Below are the code and all the weights of a small trained network. Each question names an input and a class and asks about switching units off, where a switched-off unit gives its printed mean instead of its output.

import numpy as np


def w(rows, s, z=0):
    codes = np.array(rows[::2]) - 128.0
    scale = np.full(codes.shape[1], s)
    scale[-1] = z or s
    return codes * scale


def norm(h):
    return h / np.sqrt((h * h).mean(-1, keepdims=True) + 1e-5)


def f(y):
    return np.maximum(y, 0)


def log_softmax(a):
    a = a - a.max(-1, keepdims=True)
    return a - np.log(np.exp(a).sum(-1, keepdims=True))


def net(x, mask):
    res = np.array(x, float).reshape(1, 3) / 4 @ E
    u = 0
    for l in range(2):
        y = f(norm(res) @ A[l][:, :-1].T + A[l][:, -1])
        res = res + np.where(mask[u : u + 3], y, B[l][:, -1]) @ B[l][:, :-1]
        u += 3
    return log_softmax(norm(res)[-1] @ U[:, :-1].T + U[:, -1])


A, B = {}, {}
E = w([
[142,96,254,136,168],'x0',
[126,124,134,137,119],'x1',
[87,65,107,51,89],'x2',
],0.0092)
A[0] = w([
[165,110,253,148,158,181],'0.n0',
[95,113,126,24,46,255],'0.n1',
[168,254,159,243,185,205],'0.n2',
],0.0099,0.0015)
B[0] = w([
[36,216,48,128,156,222],'0.n0',
[242,72,140,210,164,198],'0.n1',
[181,2,133,91,109,246],'0.n2',
],0.0095,0.012)
A[1] = w([
[171,171,85,120,20,2],'1.n0',
[106,106,126,6,44,2],'1.n1',
[214,207,137,182,142,103],'1.n2',
],0.02,0.00059)
B[1] = w([
[57,154,214,106,247,255],'1.n0',
[24,109,40,173,82,192],'1.n1',
[41,161,70,133,85,231],'1.n2',
],0.015,0.0044)
U = w([
[28,184,150,101,214,148],'0',
[230,43,86,163,143,180],'1',
[68,142,45,158,110,253],'2',
[66,167,84,158,45,129],'3',
[181,247,196,128,6,24],'4',
[233,254,198,69,19,17],'5',
[219,194,188,46,89,8],'6',
],0.0098,0.0054)

Each question gives the input, the list of numbers given to net, and the class t.
The units are the neurons (one row each of A and B). Each row of codes is followed by its name. A weight is (code - 128) times the scale printed after its matrix; where a second scale follows, it is the last column's (A, B and U).
mask holds one flag per neuron, layer by layer. A switched-off neuron (its flag False) gives its mean, the last column of its row in B, instead of its output. The means were averaged over made-up inputs and are rounded, as every weight is.
A unit's drop is (log p(t) with every unit on - log p(t) with that unit switched off) / (log p(t) with every unit on - log p(t) with every unit switched off).
The circuit of an input: a set's keep is (log p(t) with only the set's units on - log p(t) with every unit switched off) / (log p(t) with every unit on - log p(t) with every unit switched off). Starting from all 6 units, units are removed one at a time, each time the one whose removal leaves the highest keep (on an exact tie, the one counted first), for as long as the keep stays at least 0.8.
units of the circuit, in order: the units of the circuit, biggest drop first
most important unit: the unit with the biggest drop
top k neurons: the k neurons with the biggest drops, biggest first
k most important neurons of layer l: the k neurons of layer l with the biggest drops, biggest first
input [5,4,-8], class 1: most important unit => 0.n2
input [0,-3,-3], class 3: units of the circuit, in order => [0.n1, 1.n1, 0.n2]
input [-1,1,0], class 3: units of the circuit, in order => [0.n2, 1.n2, 0.n0]
input [2,3,-1], class 3: units of the circuit, in order => [0.n1, 1.n0]
input [-1,0,4], class 1: top 3 neurons => [0.n1, 0.n0, 1.n1]
input [-5,1,8], class 1: top 2 neurons => [0.n1, 0.n0]
input [-6,1,-6], class 0: top 2 neurons => [1.n0, 0.n1]
input [0,-1,-3], class 3: 2 most important neurons of layer 1 => [1.n1, 1.n0]
input [6,-8,-8], class 1: top 3 neurons => [0.n2, 1.n0, 1.n2]
input [6,5,8], class 1: 2 most important neurons of layer 1 => [1.n0, 1.n2]
input [1,0,2], class 3: 2 most important neurons of layer 1 => [1.n2, 1.n0]
input [-6,-6,3], class 0: top 2 neurons => [0.n2, 1.n0]
input [3,-1,0], class 3: units of the circuit, in order => [1.n0, 0.n1]
input [-7,4,-4], class 0: most important unit => 1.n0
input [-8,-2,-7], class 0: top 2 neurons => [1.n0, 0.n1]
input [0,2,-1], class 3: top 3 neurons => [1.n1, 0.n1, 1.n0]
input [-6,-8,-8], class 1: top 2 neurons => [0.n2, 0.n0]
input [-6,-2,-8], class 1: top 2 neurons => [0.n2, 0.n0]
input [-5,1,-4], class 0: top 2 neurons => [0.n1, 1.n0]
input [2,-5,7], class 1: units of the circuit, in order => [0.n1]
input [3,0,6], class 1: 2 most important neurons of layer 0 => [0.n1, 0.n0]
input [-7,-6,7], class 0: 2 most important neurons of layer 0 => [0.n2, 0.n1]
input [-6,2,2], class 0: top 2 neurons => [1.n0, 0.n2]
